Below are the code and all the weights of a small trained network. Each question names an input and a class and asks about switching units off, where a switched-off unit gives its printed mean instead of its output.

import numpy as np


def w(rows, s, z=0):
    codes = np.array(rows[::2]) - 128.0
    scale = np.full(codes.shape[1], s)
    scale[-1] = z or s
    return codes * scale


def norm(h):
    return h / np.sqrt((h * h).mean(-1, keepdims=True) + 1e-5)


def f(y):
    return np.maximum(y, 0)


def log_softmax(a):
    a = a - a.max(-1, keepdims=True)
    return a - np.log(np.exp(a).sum(-1, keepdims=True))


def net(x, mask):
    res = np.array(x, float).reshape(1, 6) / 4 @ E
    u = 0
    for l in range(3):
        y = f(norm(res) @ A[l][:, :-1].T + A[l][:, -1])
        res = res + np.where(mask[u : u + 5], y, B[l][:, -1]) @ B[l][:, :-1]
        u += 5
    return log_softmax(norm(res)[-1] @ U[:, :-1].T + U[:, -1])


A, B = {}, {}
E = w([
[143,81,110,120,92,98,98],'x0',
[93,76,126,112,93,144,162],'x1',
[108,52,160,161,168,103,138],'x2',
[105,129,78,206,62,95,148],'x3',
[158,92,1,121,107,137,165],'x4',
[149,84,78,56,130,94,98],'x5',
],0.011)
A[0] = w([
[107,40,63,142,139,83,128,88],'L0N1',
[119,105,165,166,217,87,49,151],'L0N2',
[96,121,137,151,222,136,64,164],'L0N3',
[189,78,78,134,123,102,65,76],'L0N4',
[189,159,40,2,73,230,185,2],'L0N5',
],0.0093,0.0048)
B[0] = w([
[78,49,72,127,2,2,49,212],'L0N1',
[104,105,199,86,121,105,148,237],'L0N2',
[104,120,176,13,133,68,74,216],'L0N3',
[165,103,108,151,62,153,56,193],'L0N4',
[207,185,52,91,209,225,135,254],'L0N5',
],0.0094,0.0058)
A[1] = w([
[214,175,147,202,74,86,37,8],'L1N1',
[82,46,124,138,73,225,114,189],'L1N2',
[225,140,105,114,130,86,2,197],'L1N3',
[162,97,181,84,127,127,156,118],'L1N4',
[217,51,80,95,103,62,70,92],'L1N5',
],0.0094,0.0019)
B[1] = w([
[4,179,82,139,155,71,119,186],'L1N1',
[216,113,196,150,144,108,129,179],'L1N2',
[12,162,173,98,96,79,137,254],'L1N3',
[166,99,182,130,168,179,94,185],'L1N4',
[55,102,126,86,54,95,153,251],'L1N5',
],0.012,0.007)
A[2] = w([
[58,172,146,168,100,55,143,90],'L2N1',
[159,53,127,138,151,48,55,3],'L2N2',
[153,59,87,150,131,88,3,39],'L2N3',
[116,72,11,120,111,80,18,84],'L2N4',
[122,47,109,196,117,93,219,106],'L2N5',
],0.0081,0.005)
B[2] = w([
[79,173,121,201,152,113,165,255],'L2N1',
[160,124,57,42,45,157,109,152],'L2N2',
[140,82,81,49,28,113,146,153],'L2N3',
[106,64,141,5,122,25,138,238],'L2N4',
[152,119,144,146,12,169,104,179],'L2N5',
],0.012,0.0049)
U = w([
[106,37,36,9,24,57,122,255],'0',
[74,196,116,202,127,76,172,30],'1',
[212,188,33,53,180,212,179,129],'2',
[147,42,201,125,189,120,75,22],'3',
[106,166,136,220,48,122,179,137],'4',
[100,134,223,76,228,108,93,210],'5',
],0.012,0.0063)

Each question gives the input, the list of numbers given to net, and the class t.
The units are the neurons (one row each of A and B). Each row of codes is followed by its name. A weight is (code - 128) times the scale printed after its matrix; where a second scale follows, it is the last column's (A, B and U).
mask holds one flag per neuron, layer by layer. A switched-off neuron (its flag False) gives its mean, the last column of its row in B, instead of its output. The means were averaged over made-up inputs and are rounded, as every weight is.
A unit's drop is (log p(t) with every unit on - log p(t) with that unit switched off) / (log p(t) with every unit on - log p(t) with every unit switched off).
The circuit of an input: a set's keep is (log p(t) with only the set's units on - log p(t) with every unit switched off) / (log p(t) with every unit on - log p(t) with every unit switched off). Starting from the 12 units with the biggest drops (on a tie, the unit counted first), units are removed one at a time, each time the one whose removal leaves the highest keep (on an exact tie, the one counted first), for as long as the keep stays at least 0.8.
circuit, biggest first: the units of the circuit, biggest drop first
most important unit: the unit with the biggest drop
top k neurons: the k neurons with the biggest drops, biggest first
top k neurons in layer l: the k neurons of layer l with the biggest drops, biggest first
drop when u is switched off: that unit's drop, to one decimal
input [8,5,-5,-2,-5,-5], class 5: most important unit => L0N1
input [1,-3,3,-5,4,-5], class 5: top 2 neurons => (L0N1; L0N3)
input [8,7,-4,-2,-3,-2], class 5: circuit, biggest first => (L0N1; L1N2; L1N4)
input [-7,5,4,2,6,-4], class 4: circuit, biggest first => (L2N4; L1N2)
input [8,-8,-2,6,-5,-6], class 1: circuit, biggest first => (L1N1; L2N1)
input [2,-3,0,5,-4,2], class 5: top 2 neurons in layer 0 => (L0N1; L0N2)
input [-7,8,-6,-5,-5,5], class 2: top 2 neurons in layer 0 => (L0N5; L0N1)
input [-7,2,-7,-8,-4,7], class 2: top 2 neurons in layer 0 => (L0N5; L0N1)
input [7,3,-1,5,-2,-7], class 4: top 2 neurons in layer 1 => (L1N3; L1N2)
input [2,-5,-6,8,5,-2], class 1: top 2 neurons in layer 0 => (L0N1; L0N3)
input [5,4,-4,-7,-1,-3], class 5: drop when L1N4 is switched off => 0.1
input [8,4,-6,1,-1,-7], class 4: drop when L0N2 is switched off => -0.1
